Below are the code and all the weights of a small trained network. Each question names an input and a target symbol and asks about switching units off, where a switched-off unit gives its printed mean instead of its output.

import numpy as np


def w(rows, s, z=0):
    codes = np.array(rows[::2]) - 128.0
    scale = np.full(codes.shape[1], s)
    scale[-1] = z or s
    return codes * scale


def norm(h):
    return h / np.sqrt((h * h).mean(-1, keepdims=True) + 1e-5)


def f(y):
    return y / 2 * (1 + np.tanh(0.7978845608 * (y + 0.044715 * y**3)))


def softmax(a):
    e = np.exp(a - a.max(-1, keepdims=True))
    return e / e.sum(-1, keepdims=True)


def log_softmax(a):
    a = a - a.max(-1, keepdims=True)
    return a - np.log(np.exp(a).sum(-1, keepdims=True))


def net(x, mask):
    ids = ['δεητψω'.index(c) for c in x.split()]
    T = len(ids)
    res = E[ids] + P[:T]
    r = norm(res)
    for j in range(2):
        rows = slice(4 * j, 4 * j + 4)
        q, k, v = (r @ M[0][rows].T for M in (Q, K, V))
        z = softmax(np.where(np.tri(T) > 0, q @ k.T / 4**0.5, -1e9)) @ v
        o = O[0][rows]
        res = res + np.where(mask[j], z, o[:, -1]) @ o[:, :-1]
    y = f(norm(res) @ A[0][:, :-1].T + A[0][:, -1])
    res = res + np.where(mask[2:10], y, B[0][:, -1]) @ B[0][:, :-1]
    return log_softmax(norm(res)[-1] @ U[:, :-1].T + U[:, -1])


Q, K, V, O, A, B = {}, {}, {}, {}, {}, {}
E = w([
[84,151,95,120,202,174,68,39,69,231],'δ',
[174,225,128,40,102,137,175,122,84,122],'ε',
[187,212,154,85,146,160,108,95,144,19],'η',
[115,132,115,13,96,172,134,217,125,97],'τ',
[71,147,224,71,2,97,131,130,121,167],'ψ',
[185,220,88,87,148,74,141,230,99,95],'ω',
],0.0045)
P = w([
[107,156,173,94,146,149,122,127,178,149],'0',
[103,178,131,107,96,120,61,113,170,120],'1',
[111,180,159,120,113,188,98,174,170,156],'2',
[125,107,81,126,107,78,107,77,213,124],'3',
[127,144,147,114,124,150,129,118,44,96],'4',
[193,108,72,120,63,115,95,126,107,142],'5',
[88,149,119,136,144,150,200,100,183,123],'6',
[107,100,115,71,166,86,157,89,93,97],'7',
[172,153,97,165,76,185,143,164,106,153],'8',
[147,116,105,138,150,164,203,155,218,174],'9',
[90,114,107,94,171,94,138,145,36,64],'10',
[138,109,167,139,190,191,124,254,62,105],'11',
],0.0057)
Q[0] = w([
[84,142,165,94,83,112,138,161,120,165],'head 0',
[87,94,125,155,139,110,113,93,102,165],'head 0',
[129,190,113,64,121,133,125,139,140,116],'head 0',
[137,114,144,123,100,118,149,106,152,112],'head 0',
[89,91,117,166,133,90,137,129,254,130],'head 1',
[180,166,206,181,94,210,79,221,125,159],'head 1',
[105,82,149,108,144,68,61,118,25,58],'head 1',
[204,49,88,129,100,101,115,97,138,156],'head 1',
],0.011)
K[0] = w([
[46,63,165,154,93,101,124,101,100,230],'head 0',
[113,149,96,128,78,132,161,198,132,135],'head 0',
[125,133,117,254,233,239,18,40,100,215],'head 0',
[120,168,151,118,79,156,84,112,102,102],'head 0',
[99,157,156,20,185,81,12,105,64,128],'head 1',
[120,96,180,125,217,130,217,131,244,176],'head 1',
[179,155,84,205,52,200,59,173,178,189],'head 1',
[84,128,62,106,87,49,55,60,214,97],'head 1',
],0.007)
V[0] = w([
[145,161,182,131,74,105,137,85,139,146],'head 0',
[75,114,101,138,156,160,97,84,110,193],'head 0',
[164,133,181,137,121,146,149,96,143,92],'head 0',
[134,125,195,96,38,103,179,159,148,84],'head 0',
[108,210,81,140,28,39,156,157,76,218],'head 1',
[104,60,106,54,99,225,157,168,115,192],'head 1',
[164,173,139,79,130,167,138,3,102,159],'head 1',
[110,65,223,165,93,97,98,118,169,178],'head 1',
],0.0052)
O[0] = w([
[183,138,158,178,135,172,142,93,74,101,171],'head 0',
[137,91,153,152,168,97,89,130,178,148,252],'head 0',
[127,94,133,146,100,126,189,124,56,128,101],'head 0',
[154,101,45,86,146,215,186,112,83,49,34],'head 0',
[164,153,171,199,116,255,154,202,179,181,216],'head 1',
[211,11,28,150,105,107,133,90,232,137,192],'head 1',
[149,34,160,212,196,143,98,95,23,71,254],'head 1',
[31,162,70,246,98,126,132,88,179,90,46],'head 1',
],0.0053,0.0043)
A[0] = w([
[104,82,90,209,82,171,164,155,203,177,150],'neuron 0',
[163,60,170,173,127,57,98,101,133,120,71],'neuron 1',
[107,49,60,167,170,174,127,122,68,139,190],'neuron 2',
[117,146,54,98,108,164,253,81,66,77,174],'neuron 3',
[99,124,150,157,68,145,154,55,103,48,251],'neuron 4',
[77,180,119,124,134,129,116,88,129,175,178],'neuron 5',
[133,108,141,188,149,82,76,126,172,87,102],'neuron 6',
[53,165,58,131,126,174,191,106,80,47,98],'neuron 7',
],0.006,0.0026)
B[0] = w([
[154,128,128,117,175,98,235,165,47,121,215],'neuron 0',
[104,183,108,54,125,190,147,116,155,159,252],'neuron 1',
[141,134,202,162,148,139,49,91,160,227,224],'neuron 2',
[2,142,90,137,74,2,57,96,234,144,231],'neuron 3',
[246,102,106,66,185,182,174,226,132,74,174],'neuron 4',
[102,86,108,106,61,109,47,136,183,173,128],'neuron 5',
[84,227,151,109,100,184,69,119,126,213,221],'neuron 6',
[12,175,160,228,144,93,180,133,124,209,170],'neuron 7',
],0.0048,0.0037)
U = w([
[52,143,158,140,101,152,20,69,171,194,34],'δ',
[254,14,142,125,168,166,144,148,50,132,254],'ε',
[38,110,137,80,143,39,140,114,18,79,154],'η',
[164,50,28,69,69,75,125,84,201,99,146],'τ',
[58,139,101,222,124,148,218,138,150,112,215],'ψ',
[146,204,170,10,70,183,164,196,136,136,31],'ω',
],0.0052,0.00088)

Each question gives the input, a string of symbols that net reads in full, and the target symbol t.
The units are the heads (4 rows each of Q, K, V and O) and the neurons (one row each of A and B). Each row of codes is followed by its name. A weight is (code - 128) times the scale printed after its matrix; where a second scale follows, it is the last column's (O, A, B and U).
mask holds one flag per unit, heads first, then neurons. A switched-off unit (its flag False) gives its mean, the last column of its rows in O or B, instead of its output. The means were averaged over made-up inputs and are rounded, as every weight is.
A unit's drop is (log p(t) with every unit on - log p(t) with that unit switched off) / (log p(t) with every unit on - log p(t) with every unit switched off).
The circuit of an input: a set's keep is (log p(t) with only the set's units on - log p(t) with every unit switched off) / (log p(t) with every unit on - log p(t) with every unit switched off). Starting from all 10 units, units are removed one at a time, each time the one whose removal leaves the highest keep (on an exact tie, the one counted first), for as long as the keep stays at least 0.8.
units of the circuit, in order: the units of the circuit, biggest drop first
unit that matters most: the unit with the biggest drop
top k neurons: the k neurons with the biggest drops, biggest first
which heads matter: for each layer, one digit per head in row order, 1 if its drop is at least 0.15 and else 0, layers parted by /
drop of u: that unit's drop, to one decimal
input ω δ ψ δ τ δ ψ δ ω, target ψ: units of the circuit, in order -> [head 1]
input δ η ε δ, target η: which heads matter -> 11
input ε ω ω, target ε: units of the circuit, in order -> [head 1; head 0]
input τ ω η τ η ε, target τ: which heads matter -> 10
input ψ δ δ δ η ε η δ, target ε: which heads matter -> 01
input ε τ η τ, target τ: units of the circuit, in order -> [head 1; head 0; neuron 3]
input δ ω η ε ψ ψ δ τ τ ω, target τ: which heads matter -> 01
input τ δ δ δ ω τ ω δ, target τ: which heads matter -> 11
input δ ψ η ω η ψ, target ω: which heads matter -> 01
input ψ ψ η ε ψ δ δ, target ψ: units of the circuit, in order -> [head 1; neuron 0]
input ω η ψ ε δ ω δ ε τ τ η, target τ: which heads matter -> 01
input ω ε ψ η ω, target ψ: which heads matter -> 11
input ω η η ψ τ, target η: units of the circuit, in order -> [head 1; head 0; neuron 3]
input ψ ω ε ψ ε ω η η η, target η: units of the circuit, in order -> [head 1]
input ε τ ψ ψ, target τ: which heads matter -> 10
input ε τ ε ε ψ ψ ψ δ δ δ ψ η, target δ: top 2 neurons -> [neuron 6; neuron 4]
input ε τ τ ψ η ε ε ψ τ ε, target ψ: units of the circuit, in order -> [head 0; head 1; neuron 3; neuron 0]
input δ ε δ τ δ ω ψ δ η, target ψ: top 2 neurons -> [neuron 0; neuron 2]
input δ τ ψ ψ ψ δ ω η, target δ: units of the circuit, in order -> [head 0; neuron 6]
input δ τ τ η ω ε ω ψ ε δ ψ, target ε: units of the circuit, in order -> [head 1]
input ψ ψ τ ψ ω η, target ψ: top 2 neurons -> [neuron 7; neuron 3]
input τ τ η τ η η η η, target η: top 2 neurons -> [neuron 3; neuron 7]
input δ η ψ η δ ψ δ, target ε: top 2 neurons -> [neuron 4; neuron 6]
input ε ω τ, target ε: top 2 neurons -> [neuron 6; neuron 1]
input η δ ψ τ ψ ε τ τ δ τ, target τ: drop of head 0 -> 0.1
input ω ε ω η η, target ω: drop of neuron 3 -> 0.1
input ω ψ ε η δ ε η τ τ ω ε δ, target ω: drop of neuron 6 -> -0.1
input ψ δ η τ τ ε ω ε ω ψ δ, target ω: drop of head 1 -> 1.4
input ω ψ ω δ ψ δ ω ψ δ δ ε, target δ: unit that matters most -> head 0
